Below are the code and all the weights of a small trained network. Each question names an input and a class and asks about switching units off, where a switched-off unit gives its printed mean instead of its output.

import numpy as np


def w(rows, s, z=0):
    codes = np.array(rows[::2]) - 128.0
    scale = np.full(codes.shape[1], s)
    scale[-1] = z or s
    return codes * scale


def f(y):
    return np.maximum(y, 0)


def log_softmax(a):
    a = a - a.max(-1, keepdims=True)
    return a - np.log(np.exp(a).sum(-1, keepdims=True))


def net(x, mask):
    res = np.array(x, float).reshape(1, 6) / 4 @ E
    y = f(res @ A[0][:, :-1].T + A[0][:, -1])
    res = res + np.where(mask, y, B[0][:, -1]) @ B[0][:, :-1]
    return log_softmax(res[-1] @ U[:, :-1].T + U[:, -1])


A, B = {}, {}
E = w([
[212,150,153,86,152,99,173],'x0',
[191,148,94,109,16,123,129],'x1',
[121,107,90,185,91,9,109],'x2',
[75,138,99,32,113,106,158],'x3',
[93,124,181,156,94,157,194],'x4',
[117,39,151,116,128,126,138],'x5',
],0.011)
A[0] = w([
[108,163,95,149,168,135,42,112],'n0',
[98,104,168,26,180,129,179,207],'n1',
[158,181,171,153,220,186,139,185],'n2',
[39,165,155,96,82,247,178,146],'n3',
[106,190,46,150,102,67,54,177],'n4',
[100,26,206,222,111,103,131,122],'n5',
[88,64,141,219,159,92,45,205],'n6',
[56,99,148,134,97,169,147,161],'n7',
[112,109,165,30,196,84,182,155],'n8',
[12,110,122,111,96,178,116,137],'n9',
[237,179,109,117,68,196,131,202],'n10',
[80,94,82,96,178,75,34,152],'n11',
[85,84,136,60,158,71,110,83],'n12',
[112,82,180,249,139,114,115,130],'n13',
[202,230,80,129,2,80,159,157],'n14',
[95,23,85,91,66,41,62,253],'n15',
[56,151,184,69,154,190,176,173],'n16',
[97,140,144,171,170,180,127,150],'n17',
[105,107,119,190,211,97,29,225],'n18',
[247,136,171,62,166,151,140,200],'n19',
],0.0079,0.005)
B[0] = w([
[131,180,137,121,127,138,77,170],'n0',
[129,141,116,95,218,159,194,207],'n1',
[124,158,174,143,200,141,119,202],'n2',
[46,55,147,106,254,84,71,210],'n3',
[107,192,115,116,48,91,114,220],'n4',
[126,38,163,171,59,170,197,190],'n5',
[107,133,95,227,49,148,144,214],'n6',
[70,57,117,103,149,97,135,177],'n7',
[171,186,109,112,168,166,228,193],'n8',
[61,89,63,115,130,100,76,191],'n9',
[180,70,203,78,124,126,41,223],'n10',
[120,179,29,144,102,160,107,202],'n11',
[170,131,52,100,140,154,155,165],'n12',
[116,92,165,215,99,136,153,186],'n13',
[150,119,194,66,72,32,128,251],'n14',
[154,120,30,51,63,140,162,251],'n15',
[67,131,129,113,229,119,159,205],'n16',
[81,124,158,166,163,82,103,171],'n17',
[121,182,102,197,105,158,95,217],'n18',
[209,135,190,123,162,183,123,213],'n19',
],0.0083,0.012)
U = w([
[138,183,195,118,206,169,205,24],'0',
[18,55,125,103,195,115,98,204],'1',
[166,146,43,74,143,152,192,41],'2',
[233,87,206,91,134,169,34,222],'3',
[103,222,62,158,94,134,42,70],'4',
[142,139,146,75,61,2,143,142],'5',
[115,34,111,173,65,164,193,20],'6',
[114,125,185,252,127,133,121,254],'7',
],0.0091,0.0013)

Each question gives the input, the list of numbers given to net, and the class t.
The units are the neurons (one row each of A and B). Each row of codes is followed by its name. A weight is (code - 128) times the scale printed after its matrix; where a second scale follows, it is the last column's (A, B and U).
mask holds one flag per neuron, in row order. A switched-off neuron (its flag False) gives its mean, the last column of its row in B, instead of its output. The means were averaged over made-up inputs and are rounded, as every weight is.
A unit's drop is (log p(t) with every unit on - log p(t) with that unit switched off) / (log p(t) with every unit on - log p(t) with every unit switched off).
The circuit of an input: a set's keep is (log p(t) with only the set's units on - log p(t) with every unit switched off) / (log p(t) with every unit on - log p(t) with every unit switched off). Starting from the 12 units with the biggest drops (on a tie, the unit counted first), units are removed one at a time, each time the one whose removal leaves the highest keep (on an exact tie, the one counted first), for as long as the keep stays at least 0.8.
units of the circuit, in order: the units of the circuit, biggest drop first
most important unit: the unit with the biggest drop
k most important neurons: the k neurons with the biggest drops, biggest first
drop when u is switched off: that unit's drop, to one decimal
input [-8,-4,1,7,-6,7], class 2: units of the circuit, in order => n15, n12
input [-2,-8,7,-3,-5,3], class 4: 2 most important neurons => n18, n11
input [1,7,-3,1,-8,4], class 3: units of the circuit, in order => n10
input [-5,-4,8,-7,6,0], class 6: 2 most important neurons => n5, n2
input [7,6,-1,7,-5,-2], class 3: 2 most important neurons => n19, n10
input [1,-8,0,6,-2,-6], class 0: units of the circuit, in order => n15, n8
input [6,-7,6,4,-5,-4], class 2: 2 most important neurons => n8, n12
input [-3,-7,8,-6,-8,7], class 6: 3 most important neurons => n5, n13, n15
input [5,4,2,7,-8,3], class 2: 3 most important neurons => n8, n15, n12
input [-5,-3,1,-5,-5,3], class 7: 2 most important neurons => n13, n5
input [-3,0,3,-7,-2,6], class 6: 2 most important neurons => n5, n15
input [-5,-4,7,1,6,-3], class 6: drop when n5 is switched off => 0.2
input [-7,6,-1,7,3,-8], class 5: drop when n14 is switched off => 1.5
input [-7,4,-2,-8,-1,-6], class 7: most important unit => n15
input [-2,1,0,2,-5,3], class 4: drop when n5 is switched off => 0.2
input [-3,-6,3,1,8,3], class 6: drop when n5 is switched off => 2.3
